Here is a tiny trained network, its code and every weight. The questions are about switching its units off for an input and a target symbol, where a switched-off unit gives its printed mean instead of its output.

import numpy as np


def w(rows, s, z=0):
    codes = np.array(rows[::2]) - 128.0
    scale = np.full(codes.shape[1], s)
    scale[-1] = z or s
    return codes * scale


def norm(h):
    return h / np.sqrt((h * h).mean(-1, keepdims=True) + 1e-5)


def f(y):
    return np.maximum(y, 0)


def softmax(a):
    e = np.exp(a - a.max(-1, keepdims=True))
    return e / e.sum(-1, keepdims=True)


def log_softmax(a):
    a = a - a.max(-1, keepdims=True)
    return a - np.log(np.exp(a).sum(-1, keepdims=True))


def net(x, mask):
    ids = ['ΔΛΦαβεζηθμξστψω'.index(c) for c in x.split()]
    T = len(ids)
    res = E[ids] + P[:T]
    u = 0
    for l in range(3):
        q, k, v = (norm(res) @ M[l].T for M in (Q, K, V))
        z = softmax(np.where(np.tri(T) > 0, q @ k.T / 2**0.5, -1e9)) @ v
        res = res + np.where(mask[u], z, O[l][:, -1]) @ O[l][:, :-1]
        u += 1
        y = f(norm(res) @ A[l][:, :-1].T + A[l][:, -1])
        res = res + np.where(mask[u : u + 4], y, B[l][:, -1]) @ B[l][:, :-1]
        u += 4
    return log_softmax(norm(res)[-1] @ U[:, :-1].T + U[:, -1])


Q, K, V, O, A, B = {}, {}, {}, {}, {}, {}
E = w([
[138,162,110,140,141,136,129],'Δ',
[132,156,120,148,129,127,119],'Λ',
[99,160,46,153,110,129,138],'Φ',
[129,189,132,148,157,134,111],'α',
[115,173,127,142,135,91,126],'β',
[117,185,85,147,124,108,130],'ε',
[111,184,136,140,122,73,124],'ζ',
[57,101,110,45,110,173,48],'η',
[70,105,85,138,122,130,131],'θ',
[115,116,109,144,154,198,85],'μ',
[119,103,97,178,148,121,156],'ξ',
[132,103,132,138,116,201,171],'σ',
[152,137,210,226,93,119,75],'τ',
[37,21,73,156,178,170,53],'ψ',
[59,121,180,103,1,98,161],'ω',
],0.015)
P = w([
[246,97,146,105,113,56,77],'0',
[205,95,175,89,143,58,88],'1',
[174,107,111,108,134,117,93],'2',
[153,136,160,86,195,133,101],'3',
[125,147,139,88,195,156,120],'4',
[97,146,142,78,199,161,148],'5',
[48,139,127,86,196,160,162],'6',
[30,151,104,110,184,183,139],'7',
[3,174,57,99,171,175,184],'8',
],0.0057)
Q[0] = w([
[107,112,42,191,143,59,53],'0.h0',
[19,180,119,253,253,155,111],'0.h0',
],0.0052)
K[0] = w([
[121,102,166,132,65,153,185],'0.h0',
[3,151,150,96,150,181,223],'0.h0',
],0.0053)
V[0] = w([
[146,63,179,156,65,113,167],'0.h0',
[148,72,67,208,255,38,107],'0.h0',
],0.0036)
O[0] = w([
[253,129,192,101,146,218,201,5],'0.h0',
[102,166,49,180,185,26,106,230],'0.h0',
],0.0079,0.0019)
A[0] = w([
[133,95,3,91,136,114,152,1],'0.n0',
[82,203,152,95,141,159,80,246],'0.n1',
[122,72,103,152,180,165,98,164],'0.n2',
[104,90,96,63,114,114,124,109],'0.n3',
],0.0056,0.0011)
B[0] = w([
[134,142,230,110,136,76,104,186],'0.n0',
[108,145,100,49,67,74,201,254],'0.n1',
[176,145,29,191,106,67,253,221],'0.n2',
[243,73,185,154,163,120,71,156],'0.n3',
],0.0072,0.0044)
Q[1] = w([
[126,70,84,47,79,95,215],'1.h0',
[183,179,254,171,115,200,53],'1.h0',
],0.0076)
K[1] = w([
[101,52,68,2,139,87,46],'1.h0',
[187,162,167,234,81,73,205],'1.h0',
],0.006)
V[1] = w([
[153,174,119,252,116,81,156],'1.h0',
[101,60,123,116,120,109,22],'1.h0',
],0.0047)
O[1] = w([
[161,33,233,76,165,91,205,244],'1.h0',
[182,189,61,162,95,254,28,248],'1.h0',
],0.0088,0.0012)
A[1] = w([
[112,134,171,109,102,109,165,124],'1.n0',
[135,128,79,90,101,99,2,251],'1.n1',
[95,102,133,115,156,129,98,143],'1.n2',
[128,143,176,205,153,157,181,149],'1.n3',
],0.0078,0.0028)
B[1] = w([
[221,180,64,254,67,204,163,205],'1.n0',
[195,244,193,85,184,212,121,254],'1.n1',
[231,221,93,107,116,154,129,151],'1.n2',
[57,198,52,198,150,224,113,178],'1.n3',
],0.0056,0.0042)
Q[2] = w([
[151,109,148,171,137,159,202],'2.h0',
[108,220,48,197,169,77,254],'2.h0',
],0.0086)
K[2] = w([
[76,137,199,192,33,111,122],'2.h0',
[2,108,144,186,118,159,140],'2.h0',
],0.0088)
V[2] = w([
[49,127,219,254,207,187,146],'2.h0',
[178,200,203,164,72,71,95],'2.h0',
],0.0065)
O[2] = w([
[135,140,224,242,150,145,50,252],'2.h0',
[1,102,124,165,92,156,71,236],'2.h0',
],0.0086,0.0014)
A[2] = w([
[254,132,203,190,83,164,228,5],'2.n0',
[117,132,152,26,37,158,95,198],'2.n1',
[146,191,187,117,108,142,141,199],'2.n2',
[133,165,139,30,118,133,197,81],'2.n3',
],0.007,0.0022)
B[2] = w([
[78,168,172,55,158,164,144,251],'2.n0',
[207,133,151,145,79,171,184,212],'2.n1',
[132,2,74,187,186,196,124,244],'2.n2',
[105,71,95,116,101,166,97,230],'2.n3',
],0.0092,0.0031)
U = w([
[144,134,175,42,144,103,74,97],'Δ',
[186,99,139,108,89,98,109,109],'Λ',
[222,221,109,129,63,176,60,253],'Φ',
[71,196,95,88,119,138,69,128],'α',
[72,150,127,79,117,69,110,97],'β',
[103,178,101,87,89,98,117,107],'ε',
[74,158,119,109,47,74,164,82],'ζ',
[149,144,135,81,118,134,115,43],'η',
[97,78,100,70,145,99,81,168],'θ',
[205,87,25,51,116,76,202,166],'μ',
[220,183,125,177,196,17,174,124],'ξ',
[119,168,222,47,174,192,214,179],'σ',
[46,88,173,208,133,141,76,106],'τ',
[234,85,67,150,246,155,73,64],'ψ',
[98,33,102,155,2,211,200,100],'ω',
],0.0076,0.0024)

Each question gives the input, a string of symbols that net reads in full, and the target symbol t.
The units are the heads (2 rows each of Q, K, V and O) and the neurons (one row each of A and B). Each row of codes is followed by its name. A weight is (code - 128) times the scale printed after its matrix; where a second scale follows, it is the last column's (O, A, B and U).
mask holds one flag per unit, layer by layer, with each layer's heads first. A switched-off unit (its flag False) gives its mean, the last column of its rows in O or B, instead of its output. The means were averaged over made-up inputs and are rounded, as every weight is.
A unit's drop is (log p(t) with every unit on - log p(t) with that unit switched off) / (log p(t) with every unit on - log p(t) with every unit switched off).
The circuit of an input: a set's keep is (log p(t) with only the set's units on - log p(t) with every unit switched off) / (log p(t) with every unit on - log p(t) with every unit switched off). Starting from the 12 units with the biggest drops (on a tie, the unit counted first), units are removed one at a time, each time the one whose removal leaves the highest keep (on an exact tie, the one counted first), for as long as the keep stays at least 0.8.
units of the circuit, in order: the units of the circuit, biggest drop first
unit that matters most: the unit with the biggest drop
k most important neurons: the k neurons with the biggest drops, biggest first
top k neurons in layer l: the k neurons of layer l with the biggest drops, biggest first
input α α β Δ σ α μ, target σ: unit that matters most : 2.h0
input Λ Λ σ β, target σ: units of the circuit, in order : (2.n0; 0.h0)
input α σ θ, target σ: 2 most important neurons : (2.n0; 0.n1)
input Δ ξ α, target ξ: units of the circuit, in order : (0.h0; 1.h0)
input τ Δ β Λ α Φ ψ, target ψ: units of the circuit, in order : (0.n2; 2.h0)
input Λ μ ε Φ ζ ψ μ μ σ, target σ: units of the circuit, in order : (2.h0; 2.n0)
input ψ ε Λ, target ψ: 2 most important neurons : (1.n1; 2.n2)
input μ α β α η, target Φ: units of the circuit, in order : (1.h0; 1.n1)
input α Φ Δ Λ σ Φ α μ, target μ: 3 most important neurons : (0.n2; 0.n1; 1.n1)
input α ξ ω Δ ξ, target ω: units of the circuit, in order : (0.h0; 2.h0)
input Λ α σ ψ β, target ψ: 3 most important neurons : (2.n2; 0.n2; 0.n0)
input μ μ μ ψ τ μ σ Λ Λ, target σ: top 3 neurons in layer 1 : (1.n0; 1.n3; 1.n1)
input ξ α α σ α, target σ: units of the circuit, in order : (1.h0; 0.h0)
input ζ μ σ, target σ: 2 most important neurons : (0.n2; 2.n0)
input ξ μ α σ σ ω μ ε α, target ω: units of the circuit, in order : (0.h0; 2.n3; 0.n1; 2.n2)
input μ α ω α Λ α μ μ ξ, target ξ: unit that matters most : 2.h0
input ψ Λ σ θ, target σ: top 2 neurons in layer 0 : (0.n1; 0.n2)
input ζ μ μ Φ α ξ ε, target ξ: top 2 neurons in layer 1 : (1.n3; 1.n1)
input μ ξ ψ Φ Φ ψ ε Δ, target ψ: 2 most important neurons : (0.n2; 2.n2)
input ψ ξ Λ ψ, target ψ: units of the circuit, in order : (0.n2; 0.n1; 2.h0)
input ε τ μ μ Δ η μ ω, target Φ: units of the circuit, in order : (1.h0; 0.n3)
input σ μ Λ τ μ σ, target τ: top neuron in layer 2 : (2.n1)
input μ μ Φ, target μ: units of the circuit, in order : (0.n2; 2.h0; 1.h0)
input Φ μ α σ ξ τ ε α, target τ: 2 most important neurons : (1.n3; 0.n2)
input ψ ζ τ α, target τ: units of the circuit, in order : (2.h0; 1.h0; 1.n1)
